Here is a tiny trained network, its code and every weight. The questions are about switching its units off for an input and a target symbol, where a switched-off unit gives its printed mean instead of its output.

import numpy as np


def w(rows, s, z=0):
    codes = np.array(rows[::2]) - 128.0
    scale = np.full(codes.shape[1], s)
    scale[-1] = z or s
    return codes * scale


def norm(h):
    return h / np.sqrt((h * h).mean(-1, keepdims=True) + 1e-5)


def f(y):
    return np.maximum(y, 0)


def softmax(a):
    e = np.exp(a - a.max(-1, keepdims=True))
    return e / e.sum(-1, keepdims=True)


def log_softmax(a):
    a = a - a.max(-1, keepdims=True)
    return a - np.log(np.exp(a).sum(-1, keepdims=True))


def net(x, mask):
    ids = ['ΘΞΣαβγεζημτω'.index(c) for c in x.split()]
    T = len(ids)
    res = E[ids] + P[:T]
    u = 0
    for l in range(2):
        q, k, v = (norm(res) @ M[l].T for M in (Q, K, V))
        z = softmax(np.where(np.tri(T) > 0, q @ k.T / 2**0.5, -1e9)) @ v
        res = res + np.where(mask[u], z, O[l][:, -1]) @ O[l][:, :-1]
        u += 1
        y = f(norm(res) @ A[l][:, :-1].T + A[l][:, -1])
        res = res + np.where(mask[u : u + 4], y, B[l][:, -1]) @ B[l][:, :-1]
        u += 4
    return log_softmax(norm(res)[-1] @ U[:, :-1].T + U[:, -1])


Q, K, V, O, A, B = {}, {}, {}, {}, {}, {}
E = w([
[119,90,64,151,140],'Θ',
[112,167,102,82,102],'Ξ',
[81,95,165,213,90],'Σ',
[186,144,51,145,140],'α',
[218,112,216,118,112],'β',
[105,154,178,172,222],'γ',
[190,75,130,65,145],'ε',
[115,226,201,232,89],'ζ',
[201,83,174,131,57],'η',
[96,65,113,117,235],'μ',
[200,164,164,58,168],'τ',
[1,203,22,176,118],'ω',
],0.0099)
P = w([
[118,124,156,114,80],'0',
[123,144,137,150,86],'1',
[196,146,124,161,82],'2',
[185,146,104,179,79],'3',
[150,154,113,171,84],'4',
[123,150,104,163,79],'5',
[78,150,107,168,70],'6',
[55,152,132,108,54],'7',
[31,162,114,124,72],'8',
[2,143,132,87,63],'9',
],0.0025)
Q[0] = w([
[117,137,91,68,102],'0.h1',
[220,218,76,2,89],'0.h1',
],0.021)
K[0] = w([
[149,213,75,55,77],'0.h1',
[217,198,87,48,6],'0.h1',
],0.016)
V[0] = w([
[1,151,135,90,87],'0.h1',
[26,121,120,93,135],'0.h1',
],0.0046)
O[0] = w([
[181,1,251,36,73,3],'0.h1',
[205,40,179,33,78,19],'0.h1',
],0.0018,0.00055)
A[0] = w([
[155,2,187,156,123,53],'0.n1',
[179,11,39,98,144,11],'0.n2',
[129,164,53,216,155,71],'0.n3',
[204,66,186,50,229,70],'0.n4',
],0.0062,0.0012)
B[0] = w([
[142,99,94,192,47,216],'0.n1',
[209,99,102,2,151,189],'0.n2',
[205,136,87,154,116,229],'0.n3',
[64,195,252,98,173,254],'0.n4',
],0.0071,0.0027)
Q[1] = w([
[79,86,193,170,95],'1.h1',
[230,133,168,17,3],'1.h1',
],0.023)
K[1] = w([
[60,149,194,176,34],'1.h1',
[248,210,124,20,20],'1.h1',
],0.017)
V[1] = w([
[254,134,153,181,102],'1.h1',
[74,131,85,147,121],'1.h1',
],0.0088)
O[1] = w([
[48,115,208,1,126,252],'1.h1',
[140,121,155,132,89,9],'1.h1',
],0.0046,0.0015)
A[1] = w([
[91,177,93,52,126,11],'1.n1',
[42,112,178,158,163,222],'1.n2',
[123,91,131,74,232,114],'1.n3',
[6,198,87,106,147,157],'1.n4',
],0.012,0.0012)
B[1] = w([
[202,194,94,123,169,176],'1.n1',
[254,109,78,150,195,254],'1.n2',
[24,61,115,173,93,228],'1.n3',
[13,135,134,140,39,203],'1.n4',
],0.0096,0.0069)
U = w([
[44,133,36,137,68,44],'Θ',
[238,211,65,101,154,214],'Ξ',
[157,107,131,212,227,126],'Σ',
[165,52,54,46,138,74],'α',
[147,227,227,209,104,2],'β',
[64,52,119,163,133,240],'γ',
[116,52,206,70,36,249],'ε',
[115,255,117,126,105,122],'ζ',
[212,79,112,179,69,16],'η',
[22,72,159,40,191,155],'μ',
[230,137,253,60,203,71],'τ',
[8,230,195,114,179,129],'ω',
],0.01,0.0032)

Each question gives the input, a string of symbols that net reads in full, and the target symbol t.
The units are the heads (2 rows each of Q, K, V and O) and the neurons (one row each of A and B). Each row of codes is followed by its name. A weight is (code - 128) times the scale printed after its matrix; where a second scale follows, it is the last column's (O, A, B and U).
mask holds one flag per unit, layer by layer, with each layer's heads first. A switched-off unit (its flag False) gives its mean, the last column of its rows in O or B, instead of its output. The means were averaged over made-up inputs and are rounded, as every weight is.
A unit's drop is (log p(t) with every unit on - log p(t) with that unit switched off) / (log p(t) with every unit on - log p(t) with every unit switched off).
The circuit of an input: a set's keep is (log p(t) with only the set's units on - log p(t) with every unit switched off) / (log p(t) with every unit on - log p(t) with every unit switched off). Starting from all 10 units, units are removed one at a time, each time the one whose removal leaves the highest keep (on an exact tie, the one counted first), for as long as the keep stays at least 0.8.
units of the circuit, in order: the units of the circuit, biggest drop first
k most important neurons: the k neurons with the biggest drops, biggest first
top k neurons in layer l: the k neurons of layer l with the biggest drops, biggest first
drop of u: that unit's drop, to one decimal
input Ξ γ α α α μ Ξ, target ζ: units of the circuit, in order => (1.n1, 1.n4)
input α α γ Σ Θ, target α: top 3 neurons in layer 1 => (1.n4, 1.n2, 1.n1)
input Ξ γ γ γ γ γ γ η Ξ, target ζ: units of the circuit, in order => (1.n1, 1.n4, 1.n3)
input β γ η η η η, target ε: top 2 neurons in layer 0 => (0.n1, 0.n4)
input β ω γ β α Σ, target η: top 3 neurons in layer 0 => (0.n4, 0.n1, 0.n3)
input η η γ γ Σ η Ξ α, target α: top 2 neurons in layer 1 => (1.n3, 1.n2)
input η α γ γ γ Σ, target η: 3 most important neurons => (0.n4, 1.n3, 0.n1)
input Ξ γ β, target β: top 2 neurons in layer 0 => (0.n1, 0.n4)
input γ ε Ξ γ η β, target β: 3 most important neurons => (1.n2, 0.n1, 0.n3)
input ζ η α β α γ γ γ γ Ξ, target Ξ: 3 most important neurons => (0.n4, 1.n3, 1.n4)
input Ξ α γ Θ γ ε, target ε: 3 most important neurons => (1.n2, 0.n1, 1.n3)
input μ γ Θ η η, target ε: 3 most important neurons => (1.n2, 0.n1, 0.n4)
input γ Ξ α, target α: most important neuron => (1.n3)
input η Ξ η ε, target ε: most important neuron => (1.n2)
input γ γ γ β α ε μ Ξ, target Ξ: drop of 0.n1 => 0.0
input μ τ η γ ε β, target τ: drop of 1.h1 => 0.4
input γ β ζ α μ ε τ, target ω: drop of 1.n4 => 0.1
